Here is a tiny trained network, its code and every weight. The questions are about switching its units off for an input and a class, where a switched-off unit gives its printed mean instead of its output.

import numpy as np


def w(rows, s, z=0):
    codes = np.array(rows[::2]) - 128.0
    scale = np.full(codes.shape[1], s)
    scale[-1] = z or s
    return codes * scale


def norm(h):
    return h / np.sqrt((h * h).mean(-1, keepdims=True) + 1e-5)


def f(y):
    return y / 2 * (1 + np.tanh(0.7978845608 * (y + 0.044715 * y**3)))


def log_softmax(a):
    a = a - a.max(-1, keepdims=True)
    return a - np.log(np.exp(a).sum(-1, keepdims=True))


def net(x, mask):
    res = np.array(x, float).reshape(1, 5) / 4 @ E
    u = 0
    for l in range(2):
        y = f(norm(res) @ A[l][:, :-1].T + A[l][:, -1])
        res = res + np.where(mask[u : u + 8], y, B[l][:, -1]) @ B[l][:, :-1]
        u += 8
    return log_softmax(norm(res)[-1] @ U[:, :-1].T + U[:, -1])


A, B = {}, {}
E = w([
[69,92,120,209,110,55,95,167,134],'x0',
[122,2,166,137,138,186,120,149,195],'x1',
[206,107,114,96,117,55,52,79,173],'x2',
[96,191,60,127,227,168,109,213,128],'x3',
[65,173,105,68,146,63,136,82,70],'x4',
],0.0098)
A[0] = w([
[166,194,140,2,163,249,220,108,87,65],'L0N1',
[145,98,144,95,105,134,121,83,172,96],'L0N2',
[102,104,154,217,79,185,165,165,170,55],'L0N3',
[50,187,68,158,84,19,151,164,58,119],'L0N4',
[133,211,182,117,26,91,195,28,21,50],'L0N5',
[167,195,131,136,120,102,129,115,83,88],'L0N6',
[61,174,96,47,148,165,197,124,64,3],'L0N7',
[190,216,63,166,171,169,120,170,130,60],'L0N8',
],0.0081,0.0054)
B[0] = w([
[25,169,171,121,207,115,173,25,1,241],'L0N1',
[129,159,98,91,91,86,117,98,167,163],'L0N2',
[141,47,23,152,105,115,222,142,122,191],'L0N3',
[68,186,170,90,202,152,136,38,66,253],'L0N4',
[195,78,94,17,93,169,125,98,231,238],'L0N5',
[107,66,120,88,157,127,176,94,106,158],'L0N6',
[87,216,138,87,126,126,106,102,110,174],'L0N7',
[131,113,145,100,157,182,31,134,185,192],'L0N8',
],0.0084,0.0062)
A[1] = w([
[123,152,161,139,101,133,161,111,136,117],'L1N1',
[91,80,143,243,133,145,173,164,51,2],'L1N2',
[49,146,184,141,167,84,125,74,73,172],'L1N3',
[116,165,123,157,134,58,134,137,107,90],'L1N4',
[153,196,38,141,220,92,31,156,126,157],'L1N5',
[119,225,143,163,115,1,51,123,49,9],'L1N6',
[214,81,159,144,66,161,124,91,127,79],'L1N7',
[115,171,169,99,86,78,150,167,151,70],'L1N8',
],0.0082,0.0045)
B[1] = w([
[149,119,73,135,199,105,122,136,147,131],'L1N1',
[128,42,77,251,127,210,196,229,90,160],'L1N2',
[101,125,142,84,183,218,176,72,85,254],'L1N3',
[146,125,173,134,141,129,178,125,104,126],'L1N4',
[99,198,226,114,220,189,121,131,174,196],'L1N5',
[77,180,94,178,122,94,203,84,1,158],'L1N6',
[160,115,152,54,121,29,132,55,92,175],'L1N7',
[181,141,123,179,140,127,118,118,123,114],'L1N8',
],0.0081,0.0077)
U = w([
[223,52,116,86,34,52,122,74,171,200],'0',
[57,195,146,81,209,161,143,51,55,192],'1',
[149,181,170,154,184,164,30,192,207,112],'2',
[134,200,83,153,44,124,88,178,106,3],'3',
[143,178,149,194,104,41,87,127,97,36],'4',
[139,202,68,155,57,118,87,178,102,5],'5',
[94,44,96,253,129,177,191,206,97,134],'6',
],0.013,0.0065)

Each question gives the input, the list of numbers given to net, and the class t.
The units are the neurons (one row each of A and B). Each row of codes is followed by its name. A weight is (code - 128) times the scale printed after its matrix; where a second scale follows, it is the last column's (A, B and U).
mask holds one flag per neuron, layer by layer. A switched-off neuron (its flag False) gives its mean, the last column of its row in B, instead of its output. The means were averaged over made-up inputs and are rounded, as every weight is.
A unit's drop is (log p(t) with every unit on - log p(t) with that unit switched off) / (log p(t) with every unit on - log p(t) with every unit switched off).
The circuit of an input: a set's keep is (log p(t) with only the set's units on - log p(t) with every unit switched off) / (log p(t) with every unit on - log p(t) with every unit switched off). Starting from the 12 units with the biggest drops (on a tie, the unit counted first), units are removed one at a time, each time the one whose removal leaves the highest keep (on an exact tie, the one counted first), for as long as the keep stays at least 0.8.
circuit, biggest first: the units of the circuit, biggest drop first
most important unit: the unit with the biggest drop
k most important neurons: the k neurons with the biggest drops, biggest first
k most important neurons of layer l: the k neurons of layer l with the biggest drops, biggest first
drop of u: that unit's drop, to one decimal
input [4,0,-6,-7,-4], class 6: circuit, biggest first : (L1N2)
input [-2,2,-7,8,-5], class 6: 3 most important neurons of layer 0 : (L0N4; L0N3; L0N5)
input [-2,2,-4,-4,-1], class 6: circuit, biggest first : (L0N3; L0N4)
input [2,-4,-3,3,-8], class 6: 2 most important neurons of layer 0 : (L0N3; L0N5)
input [-4,4,4,6,-2], class 2: circuit, biggest first : (L0N4; L1N3)
input [1,4,3,0,2], class 0: circuit, biggest first : (L0N1; L0N4)
input [0,5,3,4,6], class 2: circuit, biggest first : (L0N1; L0N4; L1N3)
input [-2,-6,0,5,-7], class 2: 2 most important neurons : (L0N8; L0N4)
input [-6,0,2,-7,6], class 0: 2 most important neurons of layer 0 : (L0N5; L0N4)
input [3,8,1,-3,0], class 0: 2 most important neurons of layer 0 : (L0N1; L0N2)
input [-3,-7,2,2,-8], class 2: 3 most important neurons : (L0N8; L0N4; L1N3)
input [-4,3,5,3,-2], class 2: 2 most important neurons : (L1N3; L0N4)
input [4,1,0,7,-5], class 2: 2 most important neurons : (L0N8; L1N5)
input [8,1,0,-3,0], class 6: most important unit : L1N2
input [3,4,-3,-4,-2], class 6: 2 most important neurons : (L0N5; L1N2)
input [-2,7,3,4,-7], class 0: drop of L1N3 : 0.1
input [-1,5,-2,-4,8], class 0: drop of L0N4 : 0.3
input [1,-3,-2,7,-8], class 2: drop of L0N8 : 0.2
